-6, 14, 10, 8, 7, 22, 18, -5
-24, -5, -32, 12, -6, -22, -27, 15
0, -14, 26, -1, 15, 4, -22, 16
35, 9, -15, 11, -41, -9, -35, 29
30, -17, -7, -7, -36, -19, -9, -6
19, 4, -9, 8, -27, -1, -14, 25
14, 15, -64, -12, -33, -27, -36, -13
-1, -2, -3, -16, 19, 8, -3, -34
9, 27, 14, -1, -3, 19, 19, 1
19, -4, -19, -2, -21, -11, -25, -6
36, -10, 23, -11, -33, -23, 12, 15
-24, 11, 23, -9, 38, 21, 11, -29
->
-24, -5, -32, 12, -6, -22, -27, 15
35, 9, -15, 11, -41, -9, -35, 29
19, 4, -9, 8, -27, -1, -14, 25
-1, -2, -3, -16, 19, 8, -3, -34
19, -4, -19, -2, -21, -11, -25, -6
-24, 11, 23, -9, 38, 21, 11, -29

-40, -25, 30, 5, 23, -14, -12
-55, -52, -35, 8, 2, -71, -67
-46, -40, 10, 3, 25, -23, 3
->
-55, -52, -35, 8, 2, -71, -67

0, 31, 13, 28, -19, 53, 3
33, -19, -11, -24, 45, 13, -12
4, 17, 14, -14, -13, -66, 17
->
33, -19, -11, -24, 45, 13, -12

7, -8, -1, -22, 11, 13
20, 20, -6, 17, 3, 32
-9, -63, -10, -5, -41, -50
-9, -47, -5, -9, -31, -39
11, 1, -5, 0, -8, 16
-11, -56, -5, -7, -39, -45
0, -14, 13, -23, 9, 7
4, 3, -15, -9, -1, -2
-12, 1, -17, -6, -4, -8
->
20, 20, -6, 17, 3, 32
-9, -47, -5, -9, -31, -39
-11, -56, -5, -7, -39, -45
4, 3, -15, -9, -1, -2

-4, -52, -49
-2, 56, 55
-16, 63, 66
-15, 72, 78
11, -72, -73
17, -65, -66
->
-2, 56, 55
-15, 72, 78
17, -65, -66

1, -1, 0, 0, 0, 1
-6, 2, 4, 1, 1, -3
0, -1, -1, 0, -1, -3
2, 0, -1, -3, -3, -7
78, -62, -58, -57, -59, -51
-65, 54, 53, 55, 54, 54
0, -1, 1, 2, 1, 3
->
-6, 2, 4, 1, 1, -3
2, 0, -1, -3, -3, -7
-65, 54, 53, 55, 54, 54

34, 65, 25
17, -28, 72
->
17, -28, 72

-56, -71, -50, 80
-11, 37, -71, -69
57, -3, 36, 53
78, 46, 22, 55
49, -20, -33, -48
->
-11, 37, -71, -69
78, 46, 22, 55

36, 22, 35, -32, -38, -28, 39, 52, 39, -35
39, 38, 28, 5, -28, -23, 31, 35, 23, -46
46, 36, 43, -22, -26, -29, 22, 26, 43, -35
47, 28, 33, -31, -12, -13, 27, 41, 55, -36
22, 31, 53, -72, -7, -55, 32, 11, 40, -49
->
39, 38, 28, 5, -28, -23, 31, 35, 23, -46
47, 28, 33, -31, -12, -13, 27, 41, 55, -36
---
-51, -34
-5, 60
2, 53
-33, -66
-24, -49
-22, -63
-24, -16
->
-16, -24
-63, -22
-49, -24
-66, -33
53, 2
60, -5
-34, -51

11, -12
16, -23
6, -1
-78, 38
-18, 21
-68, 54
-49, 48
-6, -24
->
-24, -6
48, -49
54, -68
21, -18
38, -78
-1, 6
-23, 16
-12, 11

-35, -37, -54, 20, 5, 29, -53, 1
-77, -17, -30, 7, 32, 2, 3, 9
71, -14, -20, 20, -19, 17, 4, 11
8, 16, 24, -3, -10, -23, 57, 25
22, -31, -46, 24, -6, 30, -45, 3
61, 10, 27, 5, -26, -10, 44, 18
-54, 6, 12, -4, 8, -21, 45, 15
-7, 19, 29, -4, -3, -30, 75, 30
->
30, 75, -30, -3, -4, 29, 19, -7
15, 45, -21, 8, -4, 12, 6, -54
18, 44, -10, -26, 5, 27, 10, 61
3, -45, 30, -6, 24, -46, -31, 22
25, 57, -23, -10, -3, 24, 16, 8
11, 4, 17, -19, 20, -20, -14, 71
9, 3, 2, 32, 7, -30, -17, -77
1, -53, 29, 5, 20, -54, -37, -35

19, -8, -1, -11, 4, 14, -13, 7
-64, 3, -3, 13, -3, -65, 50, 7
-29, 1, 18, -5, -2, -41, 37, -3
-34, -4, 0, 1, 0, -29, 33, 4
->
4, 33, -29, 0, 1, 0, -4, -34
-3, 37, -41, -2, -5, 18, 1, -29
7, 50, -65, -3, 13, -3, 3, -64
7, -13, 14, 4, -11, -1, -8, 19

0, 52, 0, 5, 0, 6, 50
4, 11, 0, 15, 0, 0, 35
8, 17, 6, 0, 17, 6, 22
7, 22, 0, 4, 11, 23, 56
5, 61, 0, 11, 0, 0, 23
6, 17, 6, -1, 11, 0, -1
0, 17, 0, 18, 11, 6, 18
10, 17, -1, 7, 17, 6, 25
5, 27, 0, 10, 11, 0, 14
0, 40, 6, 21, 0, 0, 66
->
66, 0, 0, 21, 6, 40, 0
14, 0, 11, 10, 0, 27, 5
25, 6, 17, 7, -1, 17, 10
18, 6, 11, 18, 0, 17, 0
-1, 0, 11, -1, 6, 17, 6
23, 0, 0, 11, 0, 61, 5
56, 23, 11, 4, 0, 22, 7
22, 6, 17, 0, 6, 17, 8
35, 0, 0, 15, 0, 11, 4
50, 6, 0, 5, 0, 52, 0

3, -17, -8, 13, -23, -3, 22, 16, -41, 1, 10, 17
-7, -23, 7, 19, -5, -5, 10, 11, -25, -11, 5, 3
12, -24, 17, 20, 24, -8, 8, 16, -37, -67, 1, -36
1, 63, -5, 25, -27, -2, -1, 69, 13, -69, -13, -1
->
-1, -13, -69, 13, 69, -1, -2, -27, 25, -5, 63, 1
-36, 1, -67, -37, 16, 8, -8, 24, 20, 17, -24, 12
3, 5, -11, -25, 11, 10, -5, -5, 19, 7, -23, -7
17, 10, 1, -41, 16, 22, -3, -23, 13, -8, -17, 3
